Each row has a class, written as a number after it.
[  3   2  34 -17   7 -20 -37   9 -31  16 -22 -50  32  -5 -16  -6 -16  42
  11   3  -9  10  37  16 -10  41  16 -38  -6  10  29  -9  -4  49 -35 -30
 -18 -18   3   6  -3  33]	0
[  6  -1  10  -5   3  65  -1  48 -89 -24   0 -28  12  10   1  11 -16  46
 -30  -7  25  11  29 -15 -14 -21 -27 -26   0   6  41  16  25   6 -18 -44
  21  10 -33 -22  17   0]	1
[ 11  13  19  11  26   4 -70  14 -31 -25 -35 -59  29   4  22 -27   7  78
   6 -24  25  26  -3  21 -21  60   1 -32  -2   3  42  35  21  42 -44 -88
  29  17  -2  40  -3 -25]	8
[-25   2 -96   5  -6  41   9   4  30  23 -15 -16 -10   4  -6  -4 -11  -3
  29  24 -54   0 -28 -10 -12  77  33   3   9  15  -8  24  35   3  -8  26
  12  11  29  29 -24 -16]	3
[-23   7 -67   5 -14  33  -8  12  22  47  -6 -24  17  -3  16 -24  -9  29
   8  35 -69  -2 -25  15   0  35  23 -12  12 -12   5  14  42   7  -4  -7
   3  12  38  22 -15 -10]	0
[-38   1 -68  18   6  41  11  32  37  16 -32  -4  -7  14   8  -1  -5 -26
  17   9 -45   1 -21 -15 -14  67  11  -8  20   6  -3  35   5   4 -46  23
  17  10  27  29 -42 -28]	4
[ 32  11  18  33 -19  19 -39 -14 -27  21 -16 -62  28  -4 -13   4 -41  58
   2   8  17  16  17  27  23   6 -31 -46  -6 -14  31  -6  25  27   3 -34
 -26   1  24   3   1 -12]	2
[  5   5  -7  47  14 -53 -75  -5  36  13 -60 -87  11  -5 -12 -30 -48  61
  30  -4 -14  33  -4  31  33   4  -8 -43 -15   1 -17 -20  32  23  46 -63
 -26  -8  76   6 -26  49]	10
[-35  11 -70   9 -11  19   0 -19  59  45 -34 -36 -13   2   8 -33  -9  20
  23  29 -88  -3 -30   7   5  46  46  -4  21   8 -20   7  29   5  -3  27
 -20   3  64  33 -19 -20]	10
[ 21   4 -10  21  27  12 -28  36 -14   5  43 -74  33   3 -13 -18 -27  58
  37 -11  11  19  14  30   4   7 -19 -49   1 -18   6   7  14   7   5 -96
  28  -7 -21  14 -31  31]	8
[-34  17 -79  14 -21  20  15  20  35   7 -19 -11 -10 -18  24   2  13   7
  13  25 -67  24 -39  -5 -17  37  24 -10   0  22  -4   9  49  19 -21  20
  11   6  18  22  -9 -12]	1
[ -3  15 -73  18   1  15  -4  -1  25  21 -24 -28  12  -5  -2 -12  -9  -1
  12  29 -61   0 -26   3   5  26  23   8  18 -12  -5  -6  43   9  -5  30
   4   2  60  24 -23 -28]	9
[-26  15 -88  15 -20  38   3 -11  21  31 -12 -25  22   1  -4 -29 -28  18
  11  31 -80  -1 -19  26  -1  42  46   5  13   1  -1   6  41  -3   0  36
  -8 -17  50  19  -9  -5]	9
[-35   7  74  18 -37 -14 -37  12 -52  -2 -25 -74  24  -3  25 -48 -40  36
  -6 -16 -18  45  -8  71   7  24 -15 -45 -18 -19  24  18  25  45  -4 -72
  46 -32  -5  15  40 -15]	8
[-32  17 -81   9 -12  14  -6  -6  23  13 -29 -12  14 -12  -2 -15 -16   1
  16  16 -77   5 -28   8 -16  43  48  -2   9   6  -1  -2  33   4 -23  31
  -1  -6  35  11 -17 -22]	9
[ 22   0 -40   3  25  36 -50  -4  -6  36  44 -46  -4   3 -44  -8 -22  59
   3 -11  14  -2  14   0   3 -30 -17 -16 -23 -24  13 -11  -6 -35  38 -90
  18   4 -16  10 -24  45]	0
[-33  14 -55  18 -11  16  11 -10  53  41 -29 -41  -6  -6  20 -27  -7  24
  22  38 -75   4 -28  -3  -6  46  25 -15  12   3 -12   9  31  18 -18  21
   0   4  45  23 -27 -13]	10
[-30   9 -76   5  -5  27   1  17  41  43 -14 -29   3   4  12 -22  -3   9
  19  25 -75   3 -33  -1  -4  43  31   0  14  -9  -3  15  32   9 -22   9
  12  12  50  30 -19 -21]	0
[ 25 -12  21  50  29   2 -47  13   9   2 -15 -72  -1   1 -48 -14 -76  68
  -4  11   5   6  27  24  10 -13 -16 -46 -20 -25 -22  -9  10 -11  42 -55
 -24  -8  38  11 -34  33]	4
[-34  28 -82  13   2  27  15   5  43  48 -26 -31  11   5  12 -15 -11  23
  29  27 -75   3 -32   1  -1  58  38  -2  16  16   9  16  53  10 -11  16
  -8   0  56   0 -32  -1]	3
[-24  16 -94   5 -14  16 -15 -17  67  32 -39 -30 -16   3  -6 -10   1   1
  38  21 -80   2 -37   3   1  58  38  -2  19  -1 -13  15  20  -2 -17  42
  -9  -4  60  45 -18 -38]	10
[-30  -5 -57  14  -9  23 -15   0  44  31 -25 -19   7  -1  10  -7 -19  -6
  12  22 -52  -7 -49  15  -6  54  24   0  12  -9 -17  19  26  16 -40   5
  15   7  33  46  -4 -30]	0
[ -8  17  38  31  -1  20 -25 -30 -80 -15 -19 -26  21  18  14 -44   4  78
 -29 -26  14   0  45 101  26   5  15 -28   8  20  81   7  46  57  34 -40
 -13  -3  31  38  31  15]	7
[-22   6 -94  16 -22  25 -13 -10  76  48  -7 -35  16   3   0 -28 -31  43
  41  39 -63  12 -39   6   4  54  41  -4  -5 -12 -38   6  30  13  -8  -2
 -15  -4  61  30 -35  -7]	5
[-11   9 -78  21   8  17  15   6  60  35 -10 -27   1   3  -3  -9  -4 -12
  23  20 -68  -2 -23  -9  -4  33  24  -1  24   0 -28  -1  24 -12  -6  38
 -17   4  35  15 -27 -32]	2
[-38  18 -69  -3  -5  35  21  -3  45  57 -26 -45   8  -1   3 -21 -17  12
  28  47 -72  17 -23 -12  -9  48  31  10   3   9   6 -10  22   9 -18  29
 -20  -6  38   5 -26 -21]	2
[-23  28  46  -7  -4  39 -17 -26 -33 -20 -52 -68 -13  14 -27   2  -2  16
  13  -4  39  18 -13   9  -7  20   3 -18 -48   2  36 -12 -11  11 -58  24
  39 -27 -12  48   6 -15]	1
[-36  17 -66  14   7  48   2  18  45  17 -45 -22  -4  10   7  -8 -17   7
   4  24 -68   0 -20   9  -9  34  32  -5  11   0   4  22  24  -6 -20  21
   0  -1  54  30 -27 -15]	4
[-35   9 -63  13 -28  31  -9  14  29  35 -45 -38   7  12   6 -10 -14   0
  28  40 -55  14 -18   6   1  74  32  15  13  -2   9  22  43  22 -16  32
   7   1  55  32  -1   3]	1
[-27  43 -98  16 -10  67 -18  32 -14 -16   6  10  55   7 -30   0  -4  60
 -29 -16 -43  16 -10  35 -22 -34  18 -38   7  33  15  21  43 -29  -3   7
 -25  -3  17  12  -5  31]	4
[ 19  28 -24 -12  -3  75 -32  14 -35  33  24 -80  30  20 -18 -25 -25  45
   2   7 -31  23  31  32  27  -9 -42 -20  19  22 -33 -10  47  -9  39  -7
 -14 -40  46  31  35  11]	2
[-39  26 -61 -19   8  30  -2  -2  20  28 -24 -45 -15  -7  14 -34 -11  29
  13  47 -97  32 -23 -12  -5  36  33   8  17  12  -9  -6  60  -2  20   0
  -9  -7  49  27 -15 -17]	8
[ -2   7  29  -8   6  15 -49  10 -40 -36 -39 -36   3  31  30 -18 -22   0
 -17  -3  19  21 -16  25   1  20 -38 -12   1   6  -2  11  51  -5  15 -37
  46 -28   7   8  11  13]	5
[-28  10 -60  -1   2  34  25   2  16  28 -27 -20  -6  10  17 -19 -14   0
  21  39 -52  -5 -18 -18  -6  70  33  15  15  13   7  27  49  13   0  34
   7  11  44   6 -23 -19]	3
[-34   9 -62  25 -10   9   2   6  63  51 -26 -40  12  -2  19 -34 -28  26
  20  34 -79   5 -34  -2  -5  38  43  -6   0 -22 -17  20  27   8 -21  17
   8   2  56  11 -20 -18]	0
[-11  11 -59  12 -20  13 -12 -19  71  35 -32 -47 -13  -6  12 -30  -6  22
  33  27 -84   2 -37   4  -3  60  30 -17   8   2 -34  11  27   8 -25  37
 -22   0  65  42 -19 -41]	10
[-27  40  31   6   0  17  11  34 -65 -14 -14 -46 -14  12  -1 -25  26  66
 -21   9  -2  59   9 -15  -8  -6 -29 -37 -20  19  33  -5  46   4  11  13
  40 -17  -4 -11   2  13]	1
[-16  15 -67  14  -2  25  17  -5  39  30 -10 -39   5  -8  17 -15 -16  21
  44  32 -54 -10 -21  21  -3  47  44 -11   8   3   3  18  39  19 -12   9
  10  12  44  19 -30 -15]	3
[-33   9 -63   3   0  27  -2  28  40  16 -39 -26 -20   7   9  -9  -3 -20
   4  18 -67  20 -42  11  -6  36  25  -3  11   1  -3  13  19  -5 -14  18
  14   1  53  33 -33 -35]	4
[-10   5 -56  11   0  28   6  -6  12  17 -12 -23   0   9 -15 -20 -21  -8
 -12  28 -67  -7 -11  -7  -2  15  20  22  21   6 -22  -6  39 -17   9  47
  -8 -16  46  17  -7   1]	9
[ -24   22 -100   -2   -2   37    2   -8   19   16  -18   -9    5  -18
   -7   -3   -5    9   22   37  -79    1  -17    1   -9   38   42    4
   10    9   11   -8   50   10   -2   27    2    1   39   29  -24   -9]	9
[ 12  13  53 -24  21   1  -4  48 -63 -39 -56 -53 -27  42 -20   4  21 -19
 -36 -32  -7  37  -8 -48   2  28   2 -47   1   5  -2  -7 -19   6 -41  38
  35 -25  -7  21   5 -74]	6
[-14  26 -11  13   0  41 -47  19 -37  -9 -23 -42  62   3  55 -45  -6  98
   3   5  -1 -16   3  75 -21  11   5 -66  16  16  29  21  28  11 -15 -90
  18  22   4  10   1  23]	10
[ -8  10 -38   5  34  38 -49  21 -38   6 -58 -25  32 -19  18  11  -4  38
 -17   9   2  26  15   8   2  21 -19 -30   4   0  49  29  46  44  -8 -36
  27   9   2  -3 -30 -15]	4
[-26  47  24  27  13  16 -38  -5 -10  27 -53 -62  37  19 -18  -9 -26  59
   9 -15 -13  11  -1  24 -18  63   8 -44 -14  -4  64  16   7  23 -74 -17
   9 -49  -8  -4 -25   5]	7
[-29   5 -94  29  -3  12  18  -1  41  14 -20  -5   3  -2  13  -9  -8  -7
  24  21 -52  -7 -29   6  -6  52  25  -7   8  14 -13  21  36   5   0  25
   8   6  24  16 -25  -6]	3
[-25  -2 -67  10 -20  19  -4  -4  52  39 -14 -24  10   7  15 -26 -14   2
  24  28 -55   7 -40  -6  -3  48  18  10   6 -12 -31   7  29  22 -23   3
   4   3  46  25 -24 -23]	5
[  9  39  24 -12  15  33 -27 -50 -64  -8  -2 -67  -9   0 -23  -3 -49  75
 -50  31   0  32  20  18   4 -76  -2  10  21  26  31 -26  55 -11  45 -37
 -15 -25  22  11  24  45]	8
[-14  -6 -38  37 -10  -3 -45 -20  20  29 -27 -23  62  -9  18 -40 -27 102
 -16  -5 -25   0  12  74  23 -21  60 -31   9   2  -6   7  30  24  43 -38
 -49  13  54 -10  16  61]	10
[-17   8 -86   4 -13  23 -12   3  16  17 -30 -23  13 -11 -18  -5  -9   1
  14  23 -79  10 -26  10   0  43  33   0  10   2  -2 -10  38  16 -18  31
 -10  -5  52  35 -13 -26]	9
[-12  36  10 -32  16   5  -5  51 -93  -6 -33 -73  -8  44 -24  -5  37  -7
 -15   8  33  83   5 -25 -10  72 -81  -1 -24  11  66 -10  11  21   5   2
  74 -78 -31  14  16 -15]	1
[-23  17 -71   8 -14  14  17 -18  30  32 -17 -22  -7  -1  -4  -9 -19  11
  18  44 -64   4 -22 -10   2  28  30  -2   7  -2   3  -3  14  13  -8  27
  -7  -8  21  18 -12 -36]	6
[-23  15 -73   8  19  26  -3  14  53  28   0 -32  -6  -8   5 -16   1  23
  28  18 -89  13 -28 -25 -11  50  31 -11  28  10 -38  13  44  -1 -22  -2
  -4   7  26  35 -35 -16]	8
[ 29  25 -47  19  16  21 -37 -51 -19 -26 -20 -23   3   5   0  18  -8   4
 -12 -33  45  10 -16  24  13   9 -25 -17 -11  27  52   1  18  -4  21 -39
  -3 -21 -20  26   0 -28]	2
[  -8   11   81   -2  -15   81  -19   12 -108   26  -14  -57   43   21
   24  -40  -54  101  -64   31    3   19   56   42   15  -11   -2  -15
   22    7   32   26   60   39   16  -15    5  -18   32  -21   44   38]	7
[-26   7 -89  30  -7  21  -7 -14  48  30 -54 -27  12  -1  41 -25 -20  24
   5  39 -65  -4 -33   1  -1  46  28 -12  21   8   0  24  46   8   2   4
 -10  14  47  10 -30  -4]	10
[  4  -2 -22  33 -41  21 -65 -10 -53   2 -39 -15  70   4  21 -18 -31  49
 -45 -11  14  10 -19  35  -1  17 -13 -22   9  -1  50  60  54  27 -36 -16
  -3  20  12  -6  22 -19]	0
[-26  15 -67   5 -21  34  30   0  33  36 -15 -19  -8  -5  25 -14  -5  -8
   7  46 -73  10 -25 -24 -17  50   6   8  11  22  12   7  39   9 -11  26
 -12   5  23   9 -18 -26]	2
[-44   9 -97  32 -18  34  12  -3  53  29 -22 -10   4   9  -2  -7 -18   6
  26  28 -44   8 -34  -8  -6  49  24   9  -3   4 -18  -1  28 -11  -6  31
 -12  -3  31  15 -11  10]	1
[ 67   3  10   4  32  -5 -33  15 -30 -19  16 -76  -4  23   3 -13  -2  19
  23 -37  49  17   9   7  15  -9 -43 -26  -2 -24  -7  -2 -23  13 -12 -48
  41 -11   3  19   7 -70]	6
[-47  14 -74  22 -16  12  10 -17  78  65 -34 -51  -7   6   5 -45 -21  26
  40  43 -96   7 -25   0   8  60  47  -4  16   4 -26  11  29   9  -2  42
 -17  -5  76  24 -32   4]	10
[-13   8  29  -5  -3  18   2  28 -50 -17 -61   4   2  26  25  -6  -6  -5
 -60  -2  -9   1  14 -68 -12 -31 -12  24  -3 -11  57  39  33  -2 -17  21
  15  20  25 -39  24   1]	0
[-21 -22 -33  28 -23 -10 -32  13 -16  33  38   9  57 -18   3 -28  -8  51
  10 -33 -21 -14  36  63  -1  13  21 -43  -3 -10  30  34   6  38   7 -71
   2  12 -34 -10  11  46]	0
[-22  12 -82   7   4  18   1 -10  48  28 -23 -36   2  -8   7 -10 -18  18
  24  30 -69  27 -40  -8   7  36  31  -1  15   3 -19  -9  37   8  -8   1
 -24  -2  49  29 -25 -23]	8
[-13   8 -89  25 -10  26   3  -8  22  16 -19 -14   4 -11   4   6 -12   4
   0  38 -54  13 -26  13 -19  43  31  -1  24   8   6   8  40  27 -26  35
   2   6  27  33 -26 -20]	7
[  8  15  67  10 -42   6 -32 -26 -62   6  -6 -47  29  10  40 -61 -17  87
 -48   5 -19  25  42  61  25  -6  -5 -22  -9  36  44  30  60  45  45 -14
 -14 -34  18  -5  59  54]	6
[ 49  -2  -7  32  24 -23 -76   6 -50 -74 -15 -36   0  -6 -37  17 -12  42
  17 -59  44  16  31  51   8   7 -13 -61  -6   3   0 -20  -3  26   5 -61
  17  -2  14  54  15 -16]	9
[-31   1 -66  18   9  30  20 -16  46  31 -44 -34 -30   4   7 -20 -34  -2
   7  35 -58  14 -18 -20  -6  48  24   7   3   5  -6   6  10   2 -14  36
 -17  -4  55  14 -46 -40]	4
[ -9   4 -63  12 -27  17  11 -15  46  44  -6 -33  -3   2  19 -29 -30  24
  17  48 -78   3 -22   3   4  47  51   7  10   1   5  11  41  21  13  10
 -20  10  49  17 -14  -9]	6
[ 24  -9  24  39 -10  -1  -8  52 -29  20  56 -62  30  10 -50 -16 -37  65
  -9  -2 -11  20  32  61   7  27  -1 -48  11 -14 -16  14   5  51  14 -41
  12 -40   1  44  15  17]	7
[-37  20 -92  10 -12  32   0   9  37  44 -18 -18  12   7  14 -25 -11  26
  -4  31 -78  11 -36  -8  -7  33  32   2  11   1  -1  16  44  -9  -2  13
   2   3  47  13 -13   2]	0
[-25   4 -55   3  -5  20   0   0  52  27 -33 -38  -1  -3  28 -29   4   0
  26  24 -80  -7 -30   8  -6  44  33 -16  18   4 -24  11  34   7 -22  31
   1   9  44  27 -24 -19]	10
[ -21    5 -101   22  -27   19   -9  -14   60   37  -16  -12   -1    7
   10   -9  -15    4   24   18  -59    8  -41    4   -2   60   15   -8
   24    9  -20   15   26  -11   -7   20  -16    1   40   15  -20   -1]	10
[ -1  22   4 -12   0  59 -75   7 -93 -16 -48 -40  58 -10  31   5  26  55
   2  -6  34  12  20 114  33  19 -37 -77  -5   4  79  -8  34  50  11 -86
  37   1 -17  54  27 -13]	2
[-24   5 -78  17 -11  34  -2  -1  48  19 -26 -32 -10  -6  12 -20 -45  24
   3  30 -71  25 -27  32   1  30  42  -9   2   9 -12   9  35   0  19   9
 -21  -9  66  23 -21 -15]	4
[  3   6  16  42 -21  56 -42  29 -39 -13 -11  -8  33   8   3   2  -2  42
 -30 -31  -5 -13  10  56  15  37 -39 -81   6  13  20  49  28  27 -28 -40
   1  -2  -4  55   3  -8]	4
[ 33 -35 -30  16  12  34 -18 -25 -52 -44 -19   4  11 -22  23  27  -4  -3
 -34  -7  63  10 -11 -45  -1 -33 -25 -34   0   8 -11   6  34  32 -36  -3
  20  59 -39  -9 -48 -31]	5
[-34  13 -79  -6  -7  32  13   7  -1  13 -17 -17  -8 -12  -5 -16  -5   6
   7  39 -82  13 -18   1 -12  29  39  12  15   8   8  -5  44  12   0  29
  20   2  38  26 -12 -24]	9
[-21  11 -15   0 -77  70  -2 -29 -60  23 -14 -27  85   8   5 -28 -33   7
 -15  23 -30   0   8  82  38  -9  37  -3   9   3  32   2  61  32  -2  72
 -24 -10  68  18  37  45]	9
[  9  10  -1 -16  23  31 -12  -9 -92 -14  59 -16 -14   8 -43  -7  -1  86
 -35  20  34  24  31  52  21 -51 -14 -30  24  16  -2 -38  40   5  93 -61
  17 -11 -13  35   5  26]	5
[-40  -7  -5  22  -2  49 -34  12  -8  22 -66 -36  18  10   2 -29 -24  40
  -9  11 -22   8  29  15  17  41   2 -23 -20  -6  23  47   6  25 -11   4
  14 -10  29  23 -11  13]	4
[ -3   6 -82   9  11  28  22  15  30  37 -10 -14   1   5  26 -13   7 -27
  16  36 -59 -18 -21 -33   3  65  -3  12  25  11 -18  24  60  12  15  21
   5  14  39  15 -35 -17]	3
